Here is a tiny trained network, its code and every weight. The questions are about switching its units off for an input and a class, where a switched-off unit gives its printed mean instead of its output.

import numpy as np


def w(rows, s, z=0):
    codes = np.array(rows[::2]) - 128.0
    scale = np.full(codes.shape[1], s)
    scale[-1] = z or s
    return codes * scale


def f(y):
    return np.maximum(y, 0)


def log_softmax(a):
    a = a - a.max(-1, keepdims=True)
    return a - np.log(np.exp(a).sum(-1, keepdims=True))


def net(x, mask):
    res = np.array(x, float).reshape(1, 5) / 4 @ E
    y = f(res @ A[0][:, :-1].T + A[0][:, -1])
    res = res + np.where(mask, y, B[0][:, -1]) @ B[0][:, :-1]
    return log_softmax(res[-1] @ U[:, :-1].T + U[:, -1])


A, B = {}, {}
E = w([
[254,114,146,146,176],'x0',
[95,128,149,65,123],'x1',
[91,54,201,132,148],'x2',
[125,137,133,88,196],'x3',
[110,210,176,162,134],'x4',
],0.0098)
A[0] = w([
[93,137,118,123,79,187],'N0',
[176,71,104,173,215,146],'N1',
[64,150,54,114,65,149],'N2',
[170,92,120,138,158,124],'N3',
[100,153,78,99,178,118],'N4',
[113,125,168,147,176,122],'N5',
[146,82,200,105,182,224],'N6',
[150,169,144,59,110,134],'N7',
[74,149,166,119,148,147],'N8',
[109,118,110,250,134,246],'N9',
[170,93,120,129,143,141],'N10',
[188,166,179,203,90,167],'N11',
[73,137,62,148,99,164],'N12',
[170,82,106,199,151,151],'N13',
[138,152,123,154,175,163],'N14',
[171,81,112,120,108,135],'N15',
[151,95,129,253,63,159],'N16',
[155,184,123,95,167,136],'N17',
[109,207,125,61,248,152],'N18',
[19,117,164,120,160,255],'N19',
[96,157,150,229,118,158],'N20',
[127,154,97,165,206,178],'N21',
[69,55,159,97,183,149],'N22',
[118,87,147,79,123,98],'N23',
[169,183,114,138,149,119],'N24',
[191,51,89,164,170,184],'N25',
[91,138,85,95,66,174],'N26',
[101,217,63,168,88,197],'N27',
[134,116,146,191,99,171],'N28',
[175,232,150,165,64,109],'N29',
[191,104,147,54,131,158],'N30',
],0.011,0.0047)
B[0] = w([
[81,172,71,93,118,201],'N0',
[172,124,115,110,151,206],'N1',
[38,170,53,98,65,239],'N2',
[170,96,60,111,153,174],'N3',
[122,165,96,117,136,172],'N4',
[188,120,168,90,160,156],'N5',
[187,94,182,129,134,212],'N6',
[103,111,86,207,124,167],'N7',
[132,167,126,56,149,184],'N8',
[97,218,159,64,133,210],'N9',
[205,57,69,103,133,174],'N10',
[123,128,222,133,143,197],'N11',
[41,208,53,79,93,211],'N12',
[184,119,84,89,193,190],'N13',
[130,117,176,123,164,164],'N14',
[194,99,56,132,102,175],'N15',
[136,208,152,46,199,207],'N16',
[116,134,137,182,144,175],'N17',
[132,143,50,184,253,218],'N18',
[114,154,144,70,114,254],'N19',
[114,155,182,83,133,188],'N20',
[134,150,175,124,179,176],'N21',
[165,149,180,90,88,210],'N22',
[116,107,181,126,110,164],'N23',
[116,152,191,174,113,172],'N24',
[213,95,47,63,153,222],'N25',
[66,173,50,121,74,219],'N26',
[70,191,153,154,83,242],'N27',
[120,171,160,52,161,171],'N28',
[83,136,215,149,97,200],'N29',
[198,44,121,188,78,190],'N30',
],0.0068,0.0092)
U = w([
[130,167,206,99,122,62],'0',
[120,145,158,248,132,73],'1',
[90,186,78,111,104,253],'2',
[172,138,127,101,224,145],'3',
[170,75,103,135,72,2],'4',
],0.012,0.0014)

Each question gives the input, the list of numbers given to net, and the class t.
The units are the neurons (one row each of A and B). Each row of codes is followed by its name. A weight is (code - 128) times the scale printed after its matrix; where a second scale follows, it is the last column's (A, B and U).
mask holds one flag per neuron, in row order. A switched-off neuron (its flag False) gives its mean, the last column of its row in B, instead of its output. The means were averaged over made-up inputs and are rounded, as every weight is.
A unit's drop is (log p(t) with every unit on - log p(t) with that unit switched off) / (log p(t) with every unit on - log p(t) with every unit switched off).
The circuit of an input: a set's keep is (log p(t) with only the set's units on - log p(t) with every unit switched off) / (log p(t) with every unit on - log p(t) with every unit switched off). Starting from the 12 units with the biggest drops (on a tie, the unit counted first), units are removed one at a time, each time the one whose removal leaves the highest keep (on an exact tie, the one counted first), for as long as the keep stays at least 0.8.
circuit, biggest first: the units of the circuit, biggest drop first
most important unit: the unit with the biggest drop
top k neurons: the k neurons with the biggest drops, biggest first
drop when u is switched off: that unit's drop, to one decimal
input [7,1,-1,-3,-8], class 4: circuit, biggest first : (N30)
input [6,6,-2,1,-7], class 4: circuit, biggest first : (N30, N16)
input [6,1,-2,-2,-7], class 4: circuit, biggest first : (N30, N15)
input [3,-5,-4,-2,0], class 3: circuit, biggest first : (N13, N2)
input [4,-7,-4,-6,-1], class 3: top 2 neurons : (N13, N25)
input [-3,-4,-4,0,7], class 0: circuit, biggest first : (N29, N11)
input [5,-6,-5,-1,4], class 0: circuit, biggest first : (N29, N11)
input [4,0,-6,-8,-2], class 3: top 2 neurons : (N16, N13)
input [7,5,-6,-5,-2], class 4: top 2 neurons : (N30, N18)
input [1,-8,-3,-5,4], class 0: drop when N20 is switched off : 0.0
input [4,-6,3,-6,-7], class 3: drop when N16 is switched off : 0.1
input [-1,-1,-5,6,8], class 1: drop when N18 is switched off : 0.2
input [-5,4,6,4,-8], class 0: drop when N6 is switched off : 0.2
input [-6,-3,7,8,-5], class 0: most important unit : N22
